Here is a tiny trained network, its code and every weight. The questions are about switching its units off for an input and a class, where a switched-off unit gives its printed mean instead of its output.

import numpy as np


def w(rows, s, z=0):
    codes = np.array(rows[::2]) - 128.0
    scale = np.full(codes.shape[1], s)
    scale[-1] = z or s
    return codes * scale


def f(y):
    return np.maximum(y, 0)


def log_softmax(a):
    a = a - a.max(-1, keepdims=True)
    return a - np.log(np.exp(a).sum(-1, keepdims=True))


def net(x, mask):
    res = np.array(x, float).reshape(1, 5) / 4 @ E
    y = f(res @ A[0][:, :-1].T + A[0][:, -1])
    res = res + np.where(mask, y, B[0][:, -1]) @ B[0][:, :-1]
    return log_softmax(res[-1] @ U[:, :-1].T + U[:, -1])


A, B = {}, {}
E = w([
[124,50,201,20,218,63,65,67,58,206],'x0',
[141,127,128,124,119,132,119,131,134,152],'x1',
[193,39,95,184,187,203,1,90,167,24],'x2',
[66,44,49,107,199,81,135,244,237,181],'x3',
[128,135,154,144,113,108,95,169,119,132],'x4',
],0.012)
A[0] = w([
[35,181,107,142,65,108,238,158,108,185,164],'N0',
[125,158,143,40,94,126,177,113,107,167,120],'N1',
[167,53,81,192,147,218,34,113,173,54,155],'N2',
[137,155,88,190,81,168,194,181,154,100,127],'N3',
[126,163,16,154,113,131,140,173,201,106,115],'N4',
[181,205,164,174,49,163,150,43,29,77,72],'N5',
[98,60,119,56,186,76,101,167,145,168,102],'N6',
[135,128,114,103,151,102,165,112,196,108,18],'N7',
[69,99,47,159,149,117,191,216,219,143,59],'N8',
[66,196,147,78,89,82,231,161,98,208,157],'N9',
[177,177,159,106,78,134,166,76,97,105,43],'N10',
[128,151,131,82,118,122,142,127,120,129,2],'N11',
[96,66,199,90,202,60,107,47,62,204,73],'N12',
[133,206,73,205,10,197,163,151,178,81,92],'N13',
],0.013,0.0082)
B[0] = w([
[153,61,61,131,75,78,152,164,172,46,239],'N0',
[125,114,131,191,120,93,109,132,157,128,191],'N1',
[188,34,38,160,41,66,142,204,207,54,250],'N2',
[55,106,164,129,201,95,74,95,62,117,211],'N3',
[128,159,184,96,168,141,59,49,90,116,204],'N4',
[170,221,196,115,67,213,206,169,183,202,235],'N5',
[184,226,175,143,162,157,149,90,122,155,213],'N6',
[134,149,144,86,122,121,160,129,142,100,140],'N7',
[150,214,241,127,74,215,228,163,205,217,217],'N8',
[181,58,113,143,86,84,147,172,127,26,254],'N9',
[142,175,129,121,123,138,164,108,158,129,179],'N10',
[116,168,103,206,137,36,90,141,110,173,138],'N11',
[65,94,181,97,215,118,69,56,64,133,248],'N12',
[36,90,125,123,179,146,74,5,23,146,247],'N13',
],0.012,0.031)
U = w([
[177,5,37,155,90,49,82,222,181,39,167],'0',
[79,83,160,82,212,124,41,60,28,153,224],'1',
[148,250,181,127,98,198,174,194,176,217,1],'2',
],0.014,0.008)

Each question gives the input, the list of numbers given to net, and the class t.
The units are the neurons (one row each of A and B). Each row of codes is followed by its name. A weight is (code - 128) times the scale printed after its matrix; where a second scale follows, it is the last column's (A, B and U).
mask holds one flag per neuron, in row order. A switched-off neuron (its flag False) gives its mean, the last column of its row in B, instead of its output. The means were averaged over made-up inputs and are rounded, as every weight is.
A unit's drop is (log p(t) with every unit on - log p(t) with that unit switched off) / (log p(t) with every unit on - log p(t) with every unit switched off).
The circuit of an input: a set's keep is (log p(t) with only the set's units on - log p(t) with every unit switched off) / (log p(t) with every unit on - log p(t) with every unit switched off). Starting from the 12 units with the biggest drops (on a tie, the unit counted first), units are removed one at a time, each time the one whose removal leaves the highest keep (on an exact tie, the one counted first), for as long as the keep stays at least 0.8.
units of the circuit, in order: the units of the circuit, biggest drop first
unit that matters most: the unit with the biggest drop
top k neurons: the k neurons with the biggest drops, biggest first
drop of u: that unit's drop, to one decimal
input [-1,-8,7,-8,5], class 2: top 3 neurons -> N5, N9, N0
input [-2,0,0,0,-6], class 1: unit that matters most -> N2
input [-5,3,-5,-2,-5], class 0: top 4 neurons -> N0, N9, N12, N6
input [7,-5,-7,-4,-3], class 0: top 3 neurons -> N9, N13, N0
input [5,7,-3,7,3], class 2: top 3 neurons -> N13, N8, N6
input [3,-2,5,-4,4], class 0: top 2 neurons -> N2, N8
input [-6,6,-6,-6,-2], class 0: top 3 neurons -> N0, N9, N12
input [5,7,-3,-7,-7], class 2: top 2 neurons -> N5, N13
input [-6,7,0,-5,-3], class 1: top 2 neurons -> N13, N8
input [-8,-4,-3,6,5], class 1: top 2 neurons -> N13, N3
input [-6,7,1,5,-4], class 1: top 4 neurons -> N13, N5, N3, N4
input [-5,-4,3,4,0], class 1: top 2 neurons -> N5, N13
input [-2,6,-8,-7,4], class 0: top 3 neurons -> N9, N0, N8
input [4,0,1,6,-4], class 2: unit that matters most -> N13
input [1,-5,-8,-8,6], class 0: top 3 neurons -> N9, N0, N8
input [-6,-8,1,-4,-5], class 1: drop of N13 -> 3.3
input [-2,3,-8,-1,-7], class 0: drop of N7 -> 0.0
input [-5,6,-8,-2,-7], class 0: drop of N0 -> 1.0
input [3,7,-4,-1,5], class 0: drop of N13 -> 0.4
input [-6,3,3,8,6], class 2: units of the circuit, in order -> N8
